Below is a small trained network, with its code and all its weights. Each question gives an input and a target symbol and asks what happens when units are switched off, that is, made to give their printed mean instead of their output.

import numpy as np


def w(rows, s, z=0):
    codes = np.array(rows[::2]) - 128.0
    scale = np.full(codes.shape[1], s)
    scale[-1] = z or s
    return codes * scale


def norm(h):
    return h / np.sqrt((h * h).mean(-1, keepdims=True) + 1e-5)


def f(y):
    return y / 2 * (1 + np.tanh(0.7978845608 * (y + 0.044715 * y**3)))


def softmax(a):
    e = np.exp(a - a.max(-1, keepdims=True))
    return e / e.sum(-1, keepdims=True)


def log_softmax(a):
    a = a - a.max(-1, keepdims=True)
    return a - np.log(np.exp(a).sum(-1, keepdims=True))


def net(x, mask):
    ids = ['ΔΘΞΩβγεζηλμπστφψ'.index(c) for c in x.split()]
    T = len(ids)
    res = E[ids] + P[:T]
    u = 0
    for l in range(2):
        q, k, v = (norm(res) @ M[l].T for M in (Q, K, V))
        z = softmax(np.where(np.tri(T) > 0, q @ k.T / 2**0.5, -1e9)) @ v
        res = res + np.where(mask[u], z, O[l][:, -1]) @ O[l][:, :-1]
        u += 1
        y = f(norm(res) @ A[l][:, :-1].T + A[l][:, -1])
        res = res + np.where(mask[u : u + 4], y, B[l][:, -1]) @ B[l][:, :-1]
        u += 4
    return log_softmax(norm(res)[-1] @ U[:, :-1].T + U[:, -1])


Q, K, V, O, A, B = {}, {}, {}, {}, {}, {}
E = w([
[133,89,117,139,76,102,144,118,122,182],'Δ',
[100,93,132,92,80,147,110,112,92,98],'Θ',
[201,207,181,179,139,23,189,2,160,75],'Ξ',
[132,157,115,70,101,135,97,191,152,125],'Ω',
[150,164,109,122,74,92,161,163,113,161],'β',
[95,98,70,121,91,137,166,121,114,149],'γ',
[139,111,153,95,84,124,122,137,92,159],'ε',
[99,92,101,87,113,174,114,143,154,148],'ζ',
[108,122,108,93,104,139,154,153,91,109],'η',
[131,129,154,126,127,111,79,143,102,97],'λ',
[113,153,123,91,77,107,175,146,97,177],'μ',
[153,88,126,161,100,99,91,123,124,146],'π',
[115,131,113,128,107,126,129,133,79,80],'σ',
[87,87,100,131,60,111,155,83,89,128],'τ',
[83,115,113,103,117,159,73,113,134,113],'φ',
[138,93,140,107,110,137,91,144,136,149],'ψ',
],0.0059)
P = w([
[135,189,178,71,177,128,167,88,205,132],'0',
[153,118,180,3,66,136,131,110,123,116],'1',
[148,113,147,41,69,140,89,122,111,119],'2',
[157,125,140,66,67,141,81,138,86,133],'3',
[133,110,115,77,56,142,43,166,61,129],'4',
[128,143,119,101,88,133,51,192,36,151],'5',
[93,145,94,135,85,142,31,228,23,177],'6',
[109,154,132,68,85,136,42,212,44,181],'7',
],0.0027)
Q[0] = w([
[123,153,130,85,18,136,28,128,46,137],'0.h0',
[69,59,76,2,59,221,41,192,39,214],'0.h0',
],0.0056)
K[0] = w([
[147,166,143,163,188,126,158,104,144,123],'0.h0',
[204,128,159,91,180,117,217,2,222,61],'0.h0',
],0.0069)
V[0] = w([
[147,30,80,121,135,164,137,138,204,254],'0.h0',
[192,111,186,169,121,37,22,82,176,166],'0.h0',
],0.0046)
O[0] = w([
[46,205,165,209,86,118,134,150,123,65,12],'0.h0',
[81,145,88,62,116,1,104,125,170,58,148],'0.h0',
],0.0061,0.0011)
A[0] = w([
[44,221,169,224,98,167,176,186,91,73,5],'0.n0',
[110,131,90,1,91,57,105,131,123,173,69],'0.n1',
[93,157,105,147,139,141,85,131,194,108,152],'0.n2',
[128,184,131,89,39,94,83,125,97,52,171],'0.n3',
],0.0047,0.0031)
B[0] = w([
[195,43,138,109,90,142,71,86,254,124,189],'0.n0',
[147,63,115,235,156,132,81,123,125,56,246],'0.n1',
[117,96,165,89,114,129,121,146,60,128,133],'0.n2',
[133,85,140,200,171,127,134,155,101,208,254],'0.n3',
],0.0061,0.0044)
Q[1] = w([
[80,19,129,92,51,230,48,240,95,176],'1.h0',
[106,8,103,189,51,153,2,210,62,166],'1.h0',
],0.0061)
K[1] = w([
[160,108,128,103,250,82,218,11,216,17],'1.h0',
[163,190,234,77,251,95,191,30,254,50],'1.h0',
],0.006)
V[1] = w([
[102,108,93,161,74,111,192,2,99,133],'1.h0',
[206,149,92,174,105,81,189,185,163,155],'1.h0',
],0.0075)
O[1] = w([
[91,127,104,169,145,122,2,73,83,184,255],'1.h0',
[161,169,26,113,24,146,96,137,78,116,155],'1.h0',
],0.0079,0.0019)
A[1] = w([
[142,197,155,188,76,254,106,129,105,185,33],'1.n0',
[110,87,222,165,179,188,87,94,136,196,90],'1.n1',
[46,102,202,194,103,112,185,186,216,102,3],'1.n2',
[50,182,154,190,10,170,75,81,115,155,62],'1.n3',
],0.0064,0.0036)
B[1] = w([
[61,89,128,155,178,104,165,35,67,47,221],'1.n0',
[96,143,41,130,45,108,155,145,204,143,252],'1.n1',
[151,111,185,86,111,158,31,87,2,143,191],'1.n2',
[209,200,149,83,219,139,120,202,184,108,246],'1.n3',
],0.0075,0.0045)
U = w([
[162,180,145,107,154,106,86,202,168,126,137],'Δ',
[87,130,93,101,70,81,159,136,183,179,211],'Θ',
[161,117,97,106,122,77,103,59,133,113,68],'Ξ',
[143,122,137,81,105,128,185,187,120,91,232],'Ω',
[138,202,80,118,37,150,139,139,90,114,149],'β',
[116,134,110,181,144,165,123,89,190,47,94],'γ',
[136,108,135,254,126,137,152,189,110,136,90],'ε',
[156,106,177,135,57,160,83,90,185,111,31],'ζ',
[81,108,112,165,121,163,185,71,77,137,168],'η',
[176,55,103,76,187,82,142,119,168,68,3],'λ',
[139,169,123,91,224,154,131,105,70,93,135],'μ',
[27,140,120,101,108,42,136,142,117,72,174],'π',
[206,114,115,86,155,175,140,110,132,210,113],'σ',
[84,191,125,156,171,150,84,89,129,227,136],'τ',
[101,82,183,139,213,115,141,132,145,177,181],'φ',
[129,120,198,104,97,127,95,116,46,145,129],'ψ',
],0.0084,0.0033)

Each question gives the input, a string of symbols that net reads in full, and the target symbol t.
The units are the heads (2 rows each of Q, K, V and O) and the neurons (one row each of A and B). Each row of codes is followed by its name. A weight is (code - 128) times the scale printed after its matrix; where a second scale follows, it is the last column's (O, A, B and U).
mask holds one flag per unit, layer by layer, with each layer's heads first. A switched-off unit (its flag False) gives its mean, the last column of its rows in O or B, instead of its output. The means were averaged over made-up inputs and are rounded, as every weight is.
A unit's drop is (log p(t) with every unit on - log p(t) with that unit switched off) / (log p(t) with every unit on - log p(t) with every unit switched off).
The circuit of an input: a set's keep is (log p(t) with only the set's units on - log p(t) with every unit switched off) / (log p(t) with every unit on - log p(t) with every unit switched off). Starting from all 10 units, units are removed one at a time, each time the one whose removal leaves the highest keep (on an exact tie, the one counted first), for as long as the keep stays at least 0.8.
circuit, biggest first: the units of the circuit, biggest drop first
unit that matters most: the unit with the biggest drop
k most important neurons: the k neurons with the biggest drops, biggest first
k most important neurons of layer l: the k neurons of layer l with the biggest drops, biggest first
drop when u is switched off: that unit's drop, to one decimal
input ψ σ φ, target ψ: circuit, biggest first -> 1.h0, 1.n2, 0.h0, 0.n3
input μ λ η β, target μ: 3 most important neurons of layer 1 -> 1.n0, 1.n3, 1.n1
input Θ ζ Θ ψ, target Θ: unit that matters most -> 1.n1
input Δ ζ τ φ λ μ ψ, target Δ: circuit, biggest first -> 0.h0, 1.n3
input γ Ω η Δ γ σ, target γ: 2 most important neurons of layer 1 -> 1.n0, 1.n3
input μ τ Δ Δ π φ Θ, target μ: 3 most important neurons -> 1.n3, 1.n0, 0.n1
input Δ Δ Ω π ψ Δ η Δ, target Δ: circuit, biggest first -> 0.h0, 1.n3
input Θ ψ Ω μ Θ Θ, target Θ: circuit, biggest first -> 1.h0, 1.n1
input Δ Δ σ, target Δ: 3 most important neurons of layer 0 -> 0.n1, 0.n3, 0.n0
input ζ π τ β, target ζ: circuit, biggest first -> 0.n0, 0.h0
input ζ ψ σ ε π ε Ω φ, target ζ: 2 most important neurons -> 0.n0, 1.n2
input λ λ ψ λ τ, target λ: circuit, biggest first -> 0.h0, 1.h0
input ε Δ σ Δ Ξ, target Δ: 2 most important neurons of layer 0 -> 0.n1, 0.n0
input β τ ε σ η Δ φ, target β: circuit, biggest first -> 1.h0
input ψ Δ ζ μ φ, target ψ: 3 most important neurons -> 1.n2, 0.n2, 0.n3
input γ σ Δ, target γ: 3 most important neurons -> 1.n0, 1.n3, 1.n1
input ε τ φ, target ε: 2 most important neurons of layer 1 -> 1.n2, 1.n0
input μ Ω σ ψ σ, target μ: 2 most important neurons of layer 0 -> 0.n1, 0.n3
input ε τ ψ τ μ, target ε: 2 most important neurons of layer 0 -> 0.n1, 0.n3
input Ω ψ τ, target Ω: circuit, biggest first -> 1.h0
input ε μ σ, target ε: 3 most important neurons of layer 1 -> 1.n2, 1.n0, 1.n1
input μ τ τ, target μ: 3 most important neurons of layer 1 -> 1.n3, 1.n0, 1.n1
input ζ ε ζ φ β, target ζ: 2 most important neurons of layer 1 -> 1.n2, 1.n1
input μ ζ π β ψ τ τ τ, target μ: drop when 0.h0 is switched off -> 0.5
input Ω η σ β β λ, target Ω: drop when 1.h0 is switched off -> 1.1
input λ β φ φ η γ, target λ: drop when 0.n1 is switched off -> 0.1
